Below is a small trained network, with its code and all its weights. Each question gives an input and a class and asks what happens when units are switched off, that is, made to give their printed mean instead of their output.

import numpy as np


def w(rows, s, z=0):
    codes = np.array(rows[::2]) - 128.0
    scale = np.full(codes.shape[1], s)
    scale[-1] = z or s
    return codes * scale


def f(y):
    return y / 2 * (1 + np.tanh(0.7978845608 * (y + 0.044715 * y**3)))


def log_softmax(a):
    a = a - a.max(-1, keepdims=True)
    return a - np.log(np.exp(a).sum(-1, keepdims=True))


def net(x, mask):
    res = np.array(x, float).reshape(1, 7) / 4 @ E
    y = f(res @ A[0][:, :-1].T + A[0][:, -1])
    res = res + np.where(mask, y, B[0][:, -1]) @ B[0][:, :-1]
    return log_softmax(res[-1] @ U[:, :-1].T + U[:, -1])


A, B = {}, {}
E = w([
[126,121,131,130],'x0',
[125,126,126,129],'x1',
[134,130,125,130],'x2',
[80,175,176,244],'x3',
[130,130,126,128],'x4',
[186,149,255,99],'x5',
[223,26,103,191],'x6',
],0.0072)
A[0] = w([
[138,107,89,55,44],'neuron 1',
[93,133,55,159,221],'neuron 2',
[149,100,93,125,209],'neuron 3',
[164,42,141,254,131],'neuron 4',
[85,127,152,198,85],'neuron 5',
[124,159,168,223,162],'neuron 6',
[123,170,130,212,162],'neuron 7',
[173,166,204,140,130],'neuron 8',
[116,138,32,159,44],'neuron 9',
[99,190,101,126,254],'neuron 10',
[58,133,151,168,91],'neuron 11',
[58,189,135,97,141],'neuron 12',
[83,111,20,156,106],'neuron 13',
[180,125,84,5,56],'neuron 14',
[57,108,44,174,163],'neuron 15',
[65,201,95,85,117],'neuron 16',
[85,137,147,213,75],'neuron 17',
[111,131,159,135,6],'neuron 18',
[154,114,104,63,44],'neuron 19',
[99,52,128,26,71],'neuron 20',
[66,117,29,156,40],'neuron 21',
[221,86,66,218,68],'neuron 22',
[110,153,131,184,62],'neuron 23',
[93,127,63,141,14],'neuron 24',
[166,42,120,142,54],'neuron 25',
[71,143,94,117,20],'neuron 26',
],0.0086,0.0044)
B[0] = w([
[169,206,74,206,160],'neuron 1',
[198,107,142,49,249],'neuron 2',
[93,134,107,44,197],'neuron 3',
[31,71,105,138,244],'neuron 4',
[153,201,41,134,168],'neuron 5',
[172,198,85,57,225],'neuron 6',
[192,163,38,78,207],'neuron 7',
[198,118,189,99,184],'neuron 8',
[189,87,214,201,169],'neuron 9',
[29,95,113,54,249],'neuron 10',
[122,79,43,174,165],'neuron 11',
[16,62,123,168,219],'neuron 12',
[210,96,211,112,230],'neuron 13',
[162,222,29,204,219],'neuron 14',
[200,125,191,74,254],'neuron 15',
[85,66,195,183,219],'neuron 16',
[196,181,30,144,181],'neuron 17',
[164,210,159,231,103],'neuron 18',
[157,173,55,208,146],'neuron 19',
[120,210,63,199,185],'neuron 20',
[219,113,205,164,200],'neuron 21',
[3,94,153,199,214],'neuron 22',
[142,203,70,158,141],'neuron 23',
[200,182,203,249,139],'neuron 24',
[59,100,127,200,159],'neuron 25',
[142,146,182,245,134],'neuron 26',
],0.0063,0.0049)
U = w([
[147,78,110,85,254],'0',
[192,197,25,196,43],'1',
[146,70,126,86,195],'2',
[51,43,158,178,7],'3',
[253,85,240,116,8],'4',
],0.0082,0.0048)

Each question gives the input, the list of numbers given to net, and the class t.
The units are the neurons (one row each of A and B). Each row of codes is followed by its name. A weight is (code - 128) times the scale printed after its matrix; where a second scale follows, it is the last column's (A, B and U).
mask holds one flag per neuron, in row order. A switched-off neuron (its flag False) gives its mean, the last column of its row in B, instead of its output. The means were averaged over made-up inputs and are rounded, as every weight is.
A unit's drop is (log p(t) with every unit on - log p(t) with that unit switched off) / (log p(t) with every unit on - log p(t) with every unit switched off).
The circuit of an input: a set's keep is (log p(t) with only the set's units on - log p(t) with every unit switched off) / (log p(t) with every unit on - log p(t) with every unit switched off). Starting from the 12 units with the biggest drops (on a tie, the unit counted first), units are removed one at a time, each time the one whose removal leaves the highest keep (on an exact tie, the one counted first), for as long as the keep stays at least 0.8.
circuit, biggest first: the units of the circuit, biggest drop first
unit that matters most: the unit with the biggest drop
top k neurons: the k neurons with the biggest drops, biggest first
drop when u is switched off: that unit's drop, to one decimal
input [5,-4,4,4,0,-4,7], class 3: top 2 neurons -> neuron 22; neuron 4
input [-5,4,-8,-6,-4,1,2], class 1: top 2 neurons -> neuron 14; neuron 20
input [-2,5,-7,-7,1,-2,3], class 1: circuit, biggest first -> neuron 14; neuron 20
input [-1,-3,-6,7,-6,4,-6], class 1: circuit, biggest first -> neuron 17; neuron 5
input [-7,-6,-2,-3,0,8,-8], class 3: unit that matters most -> neuron 12
input [-1,-1,-2,8,-8,1,8], class 1: circuit, biggest first -> neuron 17; neuron 5
input [1,4,1,4,0,-2,-8], class 3: top 2 neurons -> neuron 12; neuron 16
input [1,0,-2,7,-2,-8,-2], class 4: circuit, biggest first -> neuron 15; neuron 13; neuron 21
input [2,-1,-3,-4,1,-5,-6], class 3: circuit, biggest first -> neuron 16; neuron 12
input [4,2,2,-7,4,-7,1], class 1: top 3 neurons -> neuron 14; neuron 20; neuron 1
input [3,-4,3,3,3,0,8], class 3: top 3 neurons -> neuron 22; neuron 4; neuron 25
input [-5,4,-6,2,5,-7,5], class 4: drop when neuron 15 is switched off -> 0.2
input [-6,5,-5,-3,-6,-1,-7], class 3: drop when neuron 6 is switched off -> 0.1
input [4,-6,2,-6,-7,4,6], class 1: drop when neuron 2 is switched off -> 0.1
input [2,-2,6,8,1,-1,-1], class 1: top neuron -> neuron 17
input [-1,-1,-1,-4,-8,-4,-6], class 3: top 2 neurons -> neuron 16; neuron 12
input [-5,6,-6,-7,6,4,-4], class 1: top 2 neurons -> neuron 14; neuron 20
